[ -22  -46   75  116  233  428  492 -157   95 -223 -220  436  -60  218
  -36  302  240    1  -52  -80  244  283  116 -313 -189 -166  865 -108
   40  306   47  243  -11 -600 -123  327  -18  133  277] | 3
[ 275  -78  -46  248  310   22  540  245  -56 -212  -40  -34 -232 -208
  224 -127 -303  211  157   22  -55  -22   29 -661   10  258  484 -369
 -306  660   72  138  150   68 -201 -135  318  380  132] | 7
[ 189 -220  134  154 -118  186  451 -160 -451 -260 -203  260   44  109
 -129  163  190 -290   70  -30  108 -139   73   48  144  396  196  234
   -4   75 -127  246  134 -100 -183  -99 -161  -69  385] | 6
[ 298 -394  155  158  123  253  390 -226 -340 -409 -262  393  296  341
 -212  102   77  -31  -83  131  137    7   26   80   53  238   71  190
 -453  381   -6   89  -35 -332 -143  -56  -10  -15   23] | 4
[ 376   42   43  120  193  115  157  295   41 -219   -4 -172 -133   41
  -25  100 -356   75  126   74    7  -56   50 -614   67  138  209 -137
 -192  351   46   18  157  209  -86  -54  273  225  195] | 1
[ 170 -367    7  575  317  -38  566  274   82 -264 -224   26 -106 -119
   98  -59 -254  439  -96  271  -18   75  -91 -439   30  105  567 -282
  145  524 -107  300  264  -34  -96 -141  394  243  222] | 6
[-123  -64   72  168   78  212  516 -197 -204    7   39  137 -221  203
  -57  -15  204   27  -28 -139  279  179  -97 -187   29  157  455  -93
  272   98  -14  101  -78 -209 -113  -97  -80   30  221] | 0
[  72   28  -88   19  241  237  262 -183   82 -197 -215  322 -278  165
   73  308  226 -252   76 -109  204   88  160 -112 -106  165  346  -36
  166  169  -59  218   28 -225 -203  172 -151   -4  389] | 4
[ 147 -442   -9  626  340  -24  493  268   95 -278 -266   21  -10  -93
   12 -119 -275  542 -211  356  -49   74  -96 -506   61   33  652 -176
  120  505 -160  269  234  -66  -81 -176  397  229  192] | 6
[ 406   12   46  163  173   69  147  331  104 -245  -21 -198 -175  -56
   -4  125 -450  137   72   34   63  -83   81 -604   58   63  273  -49
 -127  333   57   -2  162  269 -107  -33  286  204  239] | 5
[ 217 -372  195  153  124  309  241 -168 -324 -380 -213  367  309  393
 -259   60   25  -40  -98  171  187   15   -1    8   56  201   90  241
 -477  312   -3   75  -21 -319 -153  -13   17  -18    0] | 4
[  17   33  -72  129  211  228  202 -218  163 -210 -250  376 -239  160
   69  328  234 -124   34  -82  189  133  145 -101 -123  137  375  -19
  226  174  -87  261   41 -231 -194  178 -131  -55  429] | 6
[ 385   97   51  130  109   17  225  308  100 -198   90 -190 -169 -102
   52   67 -323   89  109   30   13   -1   84 -548   39  143  205 -187
  -83  329   86    6  152  208  -50  -62  233  253  199] | 6
[ 187 -330  131  290  -98  127  662 -204 -446 -332 -259  364   67   21
  -71   72  163  -32   -4  -13   55  -96   52  186  126  455  257  102
  -38  158 -124  301   82 -183 -208 -146  -72    6  330] | 6
[-199   23  134  126   25  220  236 -128  -42   37   60   45 -178  163
 -221   10  194   11  -30  -88  264  182  -59 -256   40  -45  512   31
  265   -7  -47   89  -43 -155  -42  -68 -124   35  238] | 3
[ -18  -83   84  218  259  455  534 -129   60 -181 -259  432  -61  264
  -88  240  224   97 -131  -91  252  340   94 -296 -128  -76  862  -97
  143  234   27  228   11 -607 -129  241   15   48  243] | 4
[ 107 -369   15  666  245  -48  446  339  126 -240 -265   -9  -31 -173
  -12 -195 -318  730 -218  270  -69  158  -97 -455  101   49  577 -209
  136  457 -170  229  225   29  -61 -232  363  293  180] | 2
[ 309 -250  107  185  -70  132  665 -164 -464 -348 -232  334   -2   84
  -34  157  178 -287   66  -80   78 -122   93  173  105  547  228  117
  -34  161  -92  320  102 -193 -230  -69  -69   -5  341] | 1
[ 200 -336  251  -51  135  341  163 -252 -322 -221 -355  250  314  400
 -359  281   64 -409   62  152  133 -271   70 -241  121  -30  315  403
 -610  322  -95  107   30 -231 -164  -28  -10 -196   76] | 1
[ 229 -379  232  156  109  305  146 -119 -223 -429 -197  323  331  370
 -322  117  -43    1 -247  241  148   64  -44    7   72   91  134  260
 -589  423  -22   27  -80 -398 -171   -3   81  -47  -92] | 8
[ -15  -76  -48  131  240  171  391 -237  163 -199 -291  452 -293   54
  119  230  236  -40    2 -103  155  100  143  -91 -141  155  482  -65
  205  276  -69  294  -29 -334 -229  174 -123   29  346] | 4
[  21  -39  -60  104  262  239  141 -167  164 -229 -220  384 -191  164
   40  281  181 -130  -80    4  175  132   91 -140 -107   60  414  -14
   85  263 -100  241  -19 -321 -215  206  -72   -1  289] | 5
[ 181 -418    3  642  313  -16  632  242   82 -249 -261   75  -88 -131
   79  -96 -207  510 -139  285  -90  148  -89 -496   52  155  643 -242
  217  531 -107  330  237 -162 -102 -157  412  204  208] | 0
[ 195 -322  286   -8  148  303  217 -191 -323 -228 -341  242  257  404
 -305  239  102 -361    7   87  105 -205   49 -218  147   72  318  311
 -547  350  -88  124   60 -263 -157  -48   35 -136   92] | 2
[ 312   89   24  190  118  142  191  253  163 -224   47 -126 -116  -84
    8  111 -344  220    7   78    4   67   67 -661   20  -14  367 -118
 -206  420   84   -1  129  105  -95   24  272  215  136] | 3
[   0  -69  -56   88  223  192  293 -266   74 -180 -210  378 -300  123
  157  293  270 -179   52  -34  189   47   95  -90 -129  203  367  -27
  240  254  -80  306   16 -280 -241  194 -139  -24  388] | 6
[ -18  -41   57  111  250  447  563 -201   38 -183 -268  466  -88  187
   15  270  250   66   -3 -125  218  275  145 -337 -170 -127  871 -139
   15  302   56  251  -20 -589 -141  303  -18  115  258] | 4
[ -19  -44   64  158  233  421  595 -231   59 -166 -280  527  -71  176
   20  243  241  139  -52 -137  206  323  137 -291 -171  -70  846 -159
   84  277   68  258  -19 -614 -133  295  -27   96  279] | 4
[ 306   11  -78  260  318   20  541  322   48 -241  -41   51 -261 -244
  276  -44 -399  293   78    5  -37   77   67 -629   -6  205  552 -447
 -371  671  146   95  117   49 -227   -6  393  389  132] | 6
[-217   59   77   96    7  218  360 -233  -27   38  101  164 -117  105
 -122  -31  274   88  -19  -77  210  229  -43 -230   20  -21  482  -66
  262   37  -33   82 -104 -202  -19  -64 -214   45  216] | 2
[ 279  -29  -83  241  318   10  567  316  -46 -206  -18   13 -238 -264
  263 -123 -367  272  133   78  -67   73  -17 -669   26  208  539 -466
 -423  726   95  114  121   15 -199  -60  371  432   76] | 8
[ 184 -337  107  296  -91  110  642 -177 -446 -361 -287  388   63   30
  -47   85  148  -28   24  -23   56  -41   57  133  127  441  281  133
  -40  139 -130  309  103 -219 -196  -98  -58  -29  373] | 7
[ -36  -86  -57   97  200  238  247 -297  112 -140 -316  422 -221  182
   79  315  273 -145  -28  -36  180   85  142 -158 -121   64  410   51
  262  201  -95  285   17 -275 -183  198 -139  -82  405] | 4
[  24   -6   54  150  310  477  465  -51   11 -220 -215  409  -81  271
  -29  258  229  -50  -66 -116  199  339   84 -347 -147   -7  863 -138
   40  328   58  229   13 -620 -144  270   40  113  215] | 5
[ 278 -113  -32  306  283  -63  538  357  -45 -225  -69  -34 -258 -267
  294 -171 -452  403   62   54  -47   45  -58 -600   61  250  476 -394
 -381  687   63   83  109   33 -219 -131  404  438   86] | 5
[ 195 -246   94  214  -84  205  453 -206 -431 -331 -227  277   81  156
 -154  101  177 -185   13  -18   71 -109   56  120  132  396  190  244
  -57   89 -110  237   81 -162 -198 -108  -70 -116  309] | 8
[-145   22  144  182  -42  139  275 -111  -73  -32  106   57 -253  146
 -129   24  171   51  -31 -158  319  123  -86 -129  -12   47  421   23
  433  -53  -50  126   15 -131 -103   -7 -101   17  341] | 7
[ 218 -399  289  -61  152  318  191 -202 -366 -249 -322  208  296  434
 -269  213   65 -439  -16   96  118 -285   33 -235  105   49  233  332
 -636  377  -93   73   31 -307 -154  -41    6 -107   39] | 3
[ 243    1  -68  360  279  -22  727  274   59 -275  -34   96 -267 -343
  297 -203 -361  493  112   10  -68  152   37 -601  -29  199  660 -511
 -283  699  156  130  117   -7 -182  -45  352  437  144] | 2
[ 233 -278  129  200 -104  155  603 -178 -484 -317 -215  309   33   88
 -114  117  152 -189   -6  -10   92 -146   40  180  138  496  197  154
   -5  120 -139  255   50 -130 -235 -124  -86   24  300] | 0
[ 434  -28   36  177  183  109  193  257   56 -216  -28 -128 -143  -38
   25  121 -405  169  -21   97   31  -74   48 -626   41  157  272 -110
 -119  405   27   66  153  171 -165  -22  307  266  197] | 7
[ 260  -59  -55  250  282   -5  590  238  -10 -190  -69   57 -268 -268
  327 -146 -392  309  108   24  -34   37   51 -676   -5  235  509 -400
 -343  681  153  120  117   36 -226  -19  336  369  115] | 6
[ 178 -421   64  543  359   22  360  358   66 -237 -188   -5  -21  -38
   38  -96 -283  390 -135  340  -79  114 -124 -582   77   73  571 -155
   12  551 -100  254  243 -165  -93  -98  430  180  111] | 1
[ 234   -5   16  216  131   56  265  241   79 -175   41  -78  -79 -116
    6    2 -258  272    0  127  -80   98   21 -646   78  -35  364 -208
 -123  410   32   11   92   79   -7  -85  277  215   91] | 5
[ 101 -399    6  658  266  -29  518  274   65 -262 -288   32  -95 -133
   94 -128 -221  535 -137  241  -72  138  -76 -479   38   36  644 -233
  157  488 -129  329  296  -96  -69 -128  409  226  269] | 3
[ 200 -411  326  -27   89  275  217 -221 -324 -180 -396  234  279  398
 -292  223  -11 -388  -22   97  168 -264   60 -271  100   36  263  357
 -494  300  -94  105   51 -235 -127  -62    1 -170  119] | 5
[ 187 -390  274   33  157  349  205 -162 -304 -252 -384  280  334  359
 -355  188  -44 -316   12   99  108 -227   60 -224  112    7  360  369
 -612  280  -66   97   15 -244 -134  -79   21 -203   58] | 1
[ 191 -376  193  172  134  287  284 -140 -230 -397 -231  380  325  340
 -314  148    1    1 -192  205  158   70  -28  -33   53   25  251  213
 -525  403  -19   73  -48 -382 -152   13   61  -34  -40] | 4
[ 208 -323  128  214 -127  123  683 -217 -496 -337 -293  382   31   28
  -12  133  171 -159   -5  -12   39 -137   82  166   89  490  245  107
   12  187 -119  317   87 -157 -202  -75 -104   11  381] | 7
[ 183 -445    4  623  382   22  517  321   46 -251 -246   19  -62  -28
   49 -135 -272  446 -149  317  -70  117 -120 -476   76  176  531 -226
  136  541  -84  264  251  -91  -86 -190  420  159  162] | 1
[ 216 -346   10  578  296  -50  513  269  113 -218 -229   25 -112 -143
   59  -82 -279  504 -146  272  -50   49  -84 -477   56  180  561 -199
  209  503 -135  276  226  -15 -119 -143  362  279  213] | 0
[ -49   66  109   69  102  232  244 -120  -41  -59  125   53 -178  214
 -148   66  167   31  -69 -114  264  176  -78 -238   43   50  466  -15
  116  101  -29   59  -91 -242 -150  -14  -62   98  189] | 2
[ -32  -88  153  128  262  446  465  -90   42 -154 -284  392  -55  276
  -60  282  168   10  -75 -116  250  299  119 -382 -144 -127  882  -89
   65  270   47  189   22 -588  -99  293   15   46  251] | 5
[ 169 -347  139  271  -85  192  524 -181 -442 -345 -278  355   87  103
  -99   85  116 -107  -29   -7   87 -121   64  118  116  361  299  247
  -69  132 -105  293   83 -202 -244  -45  -50  -79  329] | 1
[ 304 -169  -39  275  315   12  607  247  -63 -235 -138   59 -224 -251
  283 -153 -342  324   82   57  -65  -16   56 -647   -1  254  528 -403
 -365  722   96  180  132   -8 -223  -61  319  455  147] | 6
[ 158 -380   28  648  274  -33  629  261   72 -229 -287   46  -79 -149
   61 -134 -241  573  -75  237  -68  147  -77 -498   81  112  631 -247
  197  486 -102  296  264  -61  -60 -202  379  180  258] | 2
[ 156 -272  125  233 -136  159  584 -163 -480 -334 -251  314   44   64
 -130   65  181 -123   44  -44   94  -96   87  159  147  403  242  192
   40   48 -131  239   96 -108 -143 -124 -142  -30  356] | 5
[ 173 -384  -10  590  324   -4  588  281   92 -252 -266   62  -91 -140
   97  -55 -247  429 -114  250  -83  124  -92 -507   24  119  613 -290
  112  582  -99  322  240 -101  -97 -163  395  264  228] | 3
[  40  -85  -95  138  257  150  386 -245   43 -196 -284  382 -316  110
  143  271  285 -119   21 -116  131   86  105  -99  -67  231  417  -59
  243  265 -102  303   11 -293 -227  107 -110  -25  408] | 6
[ 254 -353  308 -110  171  332  173 -222 -321 -199 -345  226  342  394
 -329  283   39 -493   42  178  128 -319   64 -286  135    7  285  370
 -667  398  -65  104   15 -245 -175  -15  -13 -150   52] | 7
[ 150 -461  188  206  145  299  304 -214 -278 -345 -264  426  365  371
 -250   68   18   36 -182  233  152   45  -29  -12   27   92  231  241
 -474  421   -1   80  -44 -393 -131  -18   44  -77  -44] | 1
[ 178 -357  168  183   80  222  224 -215 -211 -388 -256  372  356  331
 -261  121   90   42 -239  220  110   18   -1   77   50   79  181  234
 -460  410  -75  103  -59 -350 -190   15   35   -6  -25] | 2
[ 158 -421   67  580  322  -63  539  308  129 -230 -250   16  -47  -95
  103 -100 -259  531 -204  309  -81  122 -112 -542   65   75  640 -238
  124  596 -123  260  216 -150  -84 -130  425  254  168] | 2
[ 220 -452  269   32  137  234  296 -223 -336 -246 -457  276  255  328
 -224  157   41 -342  -53   71   84 -224  111 -144   76   85  297  283
 -487  345  -79  158   33 -269 -117  -81   23 -131   98] | 5
[ 420  -21   33  198  147   97  211  231   50 -246  -13  -98 -168  -12
   63  139 -381  274   13   90   42   11   37 -662   50   77  220 -144
 -155  442   48   15  158  112 -128   48  297  208  214] | 5
[ 198 -279   90  202  -84  183  584 -232 -442 -329 -265  366   70   86
  -85  120  197 -256   44  -33   43 -143   93  123   58  403  242  195
   -7  164  -49  283   62 -155 -175  -46 -150  -75  363] | 3
[ 208 -395  -17  587  342  -16  581  330    6 -255 -262   17  -98 -109
  114 -113 -235  458  -43  213  -69  103  -56 -518   64  183  579 -230
  153  530  -49  296  256  -35  -65 -158  383  246  260] | 7
[ 186 -325  115  300 -151  144  609 -213 -415 -327 -273  320   40   78
  -69  100  143  -67   -1  -47  125 -123   77  148  131  423  183  207
   51   83 -125  292  124 -114 -207  -86 -104  -53  413] | 3
[-166   18  123  145   74  249  232  -88   13  -14   79  103 -141  260
 -150   85  164  100  -80 -104  297  245  -71 -257   -2   -5  518   36
  244   33  -36   45  -31 -284  -81   38  -62    3  206] | 1
[ 257 -343  266  -56  123  291  171 -268 -341 -198 -351  219  271  389
 -288  244   62 -404   54  102  143 -320   75 -197  114  103  185  356
 -571  312  -99   95   49 -198 -168  -92  -22 -158   92] | 6
[  32  -46   78  155  290  452  547  -87   10 -207 -219  434  -66  209
   -6  248  169   36  -54 -136  215  340   91 -325 -141  -52  860 -185
   55  306   85  232  -14 -602 -155  268   36  125  263] | 5
[ 232 -458  204  162  161  319  284 -164 -280 -366 -259  410  396  390
 -316  110   26 -129 -138  227  168    3    0  -76   44   95  239  292
 -426  349  -16   80  -31 -396 -121  -19   -5  -80   38] | 0
[ -40  -68   68  166  286  423  450  -91   98 -232 -209  409  -89  200
  -65  225  158   68 -109 -144  247  323  118 -301 -145 -137  897  -88
   25  254   53  186  -26 -572 -144  255   14  104  263] | 3
[ 132 -404   32  634  233   15  456  247  124 -222 -287   63  -18 -166
   26 -123 -314  586 -189  293  -43  118  -79 -530   29   23  623 -197
   72  471 -152  324  264  -84  -84 -147  380  269  215] | 3
[ -26  -80   97  173  282  465  533 -100    4 -184 -231  396  -62  264
  -44  262  242   -5  -80  -73  219  302   52 -355 -116  -69  899 -107
  101  307   45  266   27 -622 -140  259   42   72  253] | 7
[ 206 -317  272   37  125  299  243 -199 -356 -220 -347  156  258  393
 -307  231   48 -270   47   59  148 -212   17 -244  157   28  318  326
 -628  320 -130  107   86 -229 -154 -111   70 -127   59] | 4
[ 153 -361   17  618  226 -133  567  261  165 -229 -201   46 -141 -180
  169 -104 -289  603 -143  284  -37  133 -111 -428    9  148  532 -270
  247  519  -89  295  223  -47  -99 -128  434  247  231] | 2
[ 334   26   28  206  147   90   94  288  146 -190  -30  -91  -63  -48
   -4  101 -343  176   31  131    3  -30   61 -600   31   23  254 -124
 -124  363   49  103  171  196 -103   17  311  239  212] | 7
